Here is a tiny trained network, its code and every weight. The questions are about switching its units off for an input and a target symbol, where a switched-off unit gives its printed mean instead of its output.

import numpy as np


def w(rows, s, z=0):
    codes = np.array(rows[::2]) - 128.0
    scale = np.full(codes.shape[1], s)
    scale[-1] = z or s
    return codes * scale


def norm(h):
    return h / np.sqrt((h * h).mean(-1, keepdims=True) + 1e-5)


def f(y):
    return np.maximum(y, 0)


def softmax(a):
    e = np.exp(a - a.max(-1, keepdims=True))
    return e / e.sum(-1, keepdims=True)


def log_softmax(a):
    a = a - a.max(-1, keepdims=True)
    return a - np.log(np.exp(a).sum(-1, keepdims=True))


def net(x, mask):
    ids = ['αβγδεζθλμξπστφψω'.index(c) for c in x.split()]
    T = len(ids)
    res = E[ids] + P[:T]
    u = 0
    for l in range(2):
        r = norm(res)
        for j in range(3):
            rows = slice(2 * j, 2 * j + 2)
            q, k, v = (r @ M[l][rows].T for M in (Q, K, V))
            z = softmax(np.where(np.tri(T) > 0, q @ k.T / 2**0.5, -1e9)) @ v
            o = O[l][rows]
            res = res + np.where(mask[u + j], z, o[:, -1]) @ o[:, :-1]
        u += 3
        y = f(norm(res) @ A[l][:, :-1].T + A[l][:, -1])
        res = res + np.where(mask[u : u + 16], y, B[l][:, -1]) @ B[l][:, :-1]
        u += 16
    return log_softmax(norm(res)[-1] @ U[:, :-1].T + U[:, -1])


Q, K, V, O, A, B = {}, {}, {}, {}, {}, {}
E = w([
[156,97,106],'α',
[167,108,107],'β',
[148,89,105],'γ',
[142,95,107],'δ',
[147,89,105],'ε',
[148,103,109],'ζ',
[147,83,101],'θ',
[112,89,112],'λ',
[142,117,85],'μ',
[127,101,111],'ξ',
[123,200,159],'π',
[82,165,145],'σ',
[177,192,160],'τ',
[172,51,253],'φ',
[146,47,107],'ψ',
[93,184,153],'ω',
],0.019)
P = w([
[98,143,2],'0',
[97,135,33],'1',
[101,127,57],'2',
[108,108,76],'3',
[109,99,93],'4',
[110,90,108],'5',
[112,81,122],'6',
[112,77,136],'7',
[115,66,151],'8',
[117,64,163],'9',
[122,57,178],'10',
],0.0079)
Q[0] = w([
[101,125,169],'0.h0',
[96,123,159],'0.h0',
[174,3,106],'0.h1',
[122,148,166],'0.h1',
[100,130,104],'0.h2',
[128,117,111],'0.h2',
],0.028)
K[0] = w([
[149,112,201],'0.h0',
[137,135,253],'0.h0',
[131,80,251],'0.h1',
[165,135,43],'0.h1',
[113,78,71],'0.h2',
[62,106,83],'0.h2',
],0.013)
V[0] = w([
[91,175,86],'0.h0',
[129,74,125],'0.h0',
[1,148,96],'0.h1',
[165,2,61],'0.h1',
[172,128,102],'0.h2',
[95,73,137],'0.h2',
],0.0085)
O[0] = w([
[142,135,178,154],'0.h0',
[78,123,164,156],'0.h0',
[122,70,244,143],'0.h1',
[174,119,111,254],'0.h1',
[159,149,148,158],'0.h2',
[125,120,133,146],'0.h2',
],0.011,0.0066)
A[0] = w([
[131,216,88,145],'0.n0',
[145,204,140,234],'0.n1',
[2,179,130,193],'0.n2',
[161,211,77,43],'0.n3',
[189,69,135,2],'0.n4',
[68,30,97,138],'0.n5',
[134,127,116,92],'0.n6',
[115,96,30,74],'0.n7',
[69,236,185,155],'0.n8',
[140,87,170,152],'0.n9',
[178,93,188,120],'0.n10',
[211,81,74,44],'0.n11',
[82,93,188,32],'0.n12',
[70,65,197,77],'0.n13',
[68,78,49,91],'0.n14',
[207,117,78,86],'0.n15',
],0.0088,0.0063)
B[0] = w([
[92,103,173,172],'0.n0',
[112,96,200,214],'0.n1',
[198,88,98,164],'0.n2',
[106,106,172,146],'0.n3',
[99,9,147,147],'0.n4',
[85,164,133,254],'0.n5',
[118,135,133,128],'0.n6',
[98,182,126,188],'0.n7',
[121,110,157,177],'0.n8',
[98,129,137,210],'0.n9',
[69,139,130,199],'0.n10',
[141,104,154,220],'0.n11',
[125,179,160,149],'0.n12',
[97,137,118,194],'0.n13',
[103,156,109,170],'0.n14',
[141,103,170,218],'0.n15',
],0.011,0.0051)
Q[1] = w([
[110,199,181],'1.h0',
[31,132,150],'1.h0',
[127,249,99],'1.h1',
[87,169,202],'1.h1',
[179,144,175],'1.h2',
[160,48,73],'1.h2',
],0.016)
K[1] = w([
[160,116,200],'1.h0',
[119,251,174],'1.h0',
[181,179,81],'1.h1',
[171,217,203],'1.h1',
[217,142,63],'1.h2',
[120,49,126],'1.h2',
],0.015)
V[1] = w([
[126,106,160],'1.h0',
[164,142,164],'1.h0',
[106,88,55],'1.h1',
[80,61,165],'1.h1',
[142,128,102],'1.h2',
[42,121,1],'1.h2',
],0.0095)
O[1] = w([
[148,110,103,179],'1.h0',
[79,249,78,143],'1.h0',
[134,1,210,95],'1.h1',
[80,167,227,254],'1.h1',
[76,121,179,109],'1.h2',
[169,76,92,77],'1.h2',
],0.0037,0.0065)
A[1] = w([
[120,222,145,94],'1.n0',
[112,115,192,43],'1.n1',
[118,176,7,78],'1.n2',
[87,107,138,83],'1.n3',
[186,216,177,3],'1.n4',
[104,118,180,27],'1.n5',
[178,190,123,135],'1.n6',
[103,96,99,192],'1.n7',
[119,104,193,68],'1.n8',
[215,162,139,122],'1.n9',
[75,116,51,175],'1.n10',
[185,104,72,76],'1.n11',
[80,128,115,225],'1.n12',
[103,85,152,108],'1.n13',
[202,213,129,107],'1.n14',
[121,121,122,149],'1.n15',
],0.015,0.0058)
B[1] = w([
[167,83,128,172],'1.n0',
[104,124,85,213],'1.n1',
[84,242,135,144],'1.n2',
[146,134,101,187],'1.n3',
[253,93,164,151],'1.n4',
[115,132,70,189],'1.n5',
[38,145,79,135],'1.n6',
[184,148,162,216],'1.n7',
[84,136,78,238],'1.n8',
[68,140,93,165],'1.n9',
[154,92,164,193],'1.n10',
[145,183,89,162],'1.n11',
[178,130,150,254],'1.n12',
[134,149,88,232],'1.n13',
[38,212,77,137],'1.n14',
[142,121,144,154],'1.n15',
],0.012,0.006)
U = w([
[177,204,32,123],'α',
[112,196,56,186],'β',
[177,142,91,107],'γ',
[150,140,93,130],'δ',
[173,147,100,96],'ε',
[124,159,64,98],'ζ',
[230,124,100,63],'θ',
[112,17,127,113],'λ',
[131,135,87,226],'μ',
[85,90,67,75],'ξ',
[146,119,233,94],'π',
[43,134,140,120],'σ',
[139,253,135,139],'τ',
[140,135,119,69],'φ',
[165,97,130,253],'ψ',
[45,162,167,192],'ω',
],0.022,0.004)

Each question gives the input, a string of symbols that net reads in full, and the target symbol t.
The units are the heads (2 rows each of Q, K, V and O) and the neurons (one row each of A and B). Each row of codes is followed by its name. A weight is (code - 128) times the scale printed after its matrix; where a second scale follows, it is the last column's (O, A, B and U).
mask holds one flag per unit, layer by layer, with each layer's heads first. A switched-off unit (its flag False) gives its mean, the last column of its rows in O or B, instead of its output. The means were averaged over made-up inputs and are rounded, as every weight is.
A unit's drop is (log p(t) with every unit on - log p(t) with that unit switched off) / (log p(t) with every unit on - log p(t) with every unit switched off).
The circuit of an input: a set's keep is (log p(t) with only the set's units on - log p(t) with every unit switched off) / (log p(t) with every unit on - log p(t) with every unit switched off). Starting from the 12 units with the biggest drops (on a tie, the unit counted first), units are removed one at a time, each time the one whose removal leaves the highest keep (on an exact tie, the one counted first), for as long as the keep stays at least 0.8.
circuit, biggest first: the units of the circuit, biggest drop first
most important unit: the unit with the biggest drop
k most important neurons of layer l: the k neurons of layer l with the biggest drops, biggest first
which heads matter: for each layer, one digit per head in row order, 1 if its drop is at least 0.15 and else 0, layers parted by /
input α ξ τ λ, target τ: which heads matter : 000 / 000
input β α α λ α α λ π, target π: most important unit : 0.n1
input α λ β α, target λ: which heads matter : 010 / 010
input λ α ε, target λ: which heads matter : 010 / 110
input α α ω λ, target ω: circuit, biggest first : 0.h1; 0.n5
input π α α λ β, target λ: circuit, biggest first : 0.h1; 0.n4
input π ω α π λ, target π: which heads matter : 000 / 010
input α α α α ω τ λ δ, target τ: which heads matter : 010 / 000
input α α λ α π ω β, target ω: which heads matter : 010 / 000
input ω α α ζ λ φ α, target θ: which heads matter : 010 / 110
input α θ λ α π β, target π: which heads matter : 010 / 010
input μ β ω α λ π β δ, target π: which heads matter : 010 / 000
input α β α, target β: 3 most important neurons of layer 0 : 0.n7; 0.n4; 0.n15
input α σ π π θ θ θ α α τ ζ, target τ: most important unit : 0.h1
input λ δ φ π ξ ω α ω π, target σ: 2 most important neurons of layer 0 : 0.n1; 0.n7
input β σ β, target σ: which heads matter : 010 / 000
input λ τ π α π, target π: 3 most important neurons of layer 0 : 0.n1; 0.n8; 0.n10
input α π λ α σ λ α λ α β, target λ: 4 most important neurons of layer 0 : 0.n15; 0.n11; 0.n4; 0.n2
input β σ α ω ω α θ α π λ α, target π: 3 most important neurons of layer 0 : 0.n1; 0.n5; 0.n15
input α α α ε δ ξ ξ, target ξ: circuit, biggest first : 1.n13
input λ λ α λ π θ β σ θ π α, target π: which heads matter : 010 / 010
input α α π α λ λ θ α μ π γ, target π: 2 most important neurons of layer 1 : 1.n10; 1.n12
input λ π δ α α μ λ μ β β β, target β: 2 most important neurons of layer 1 : 1.n9; 1.n12
input λ γ λ α β μ α π α β, target π: 2 most important neurons of layer 1 : 1.n10; 1.n0
input λ α α λ ζ φ ψ ξ α, target θ: 2 most important neurons of layer 0 : 0.n1; 0.n10
input ω λ ζ τ τ β α β θ θ, target θ: 2 most important neurons of layer 0 : 0.n1; 0.n3
input ω τ π α μ α τ β, target τ: most important unit : 0.h1
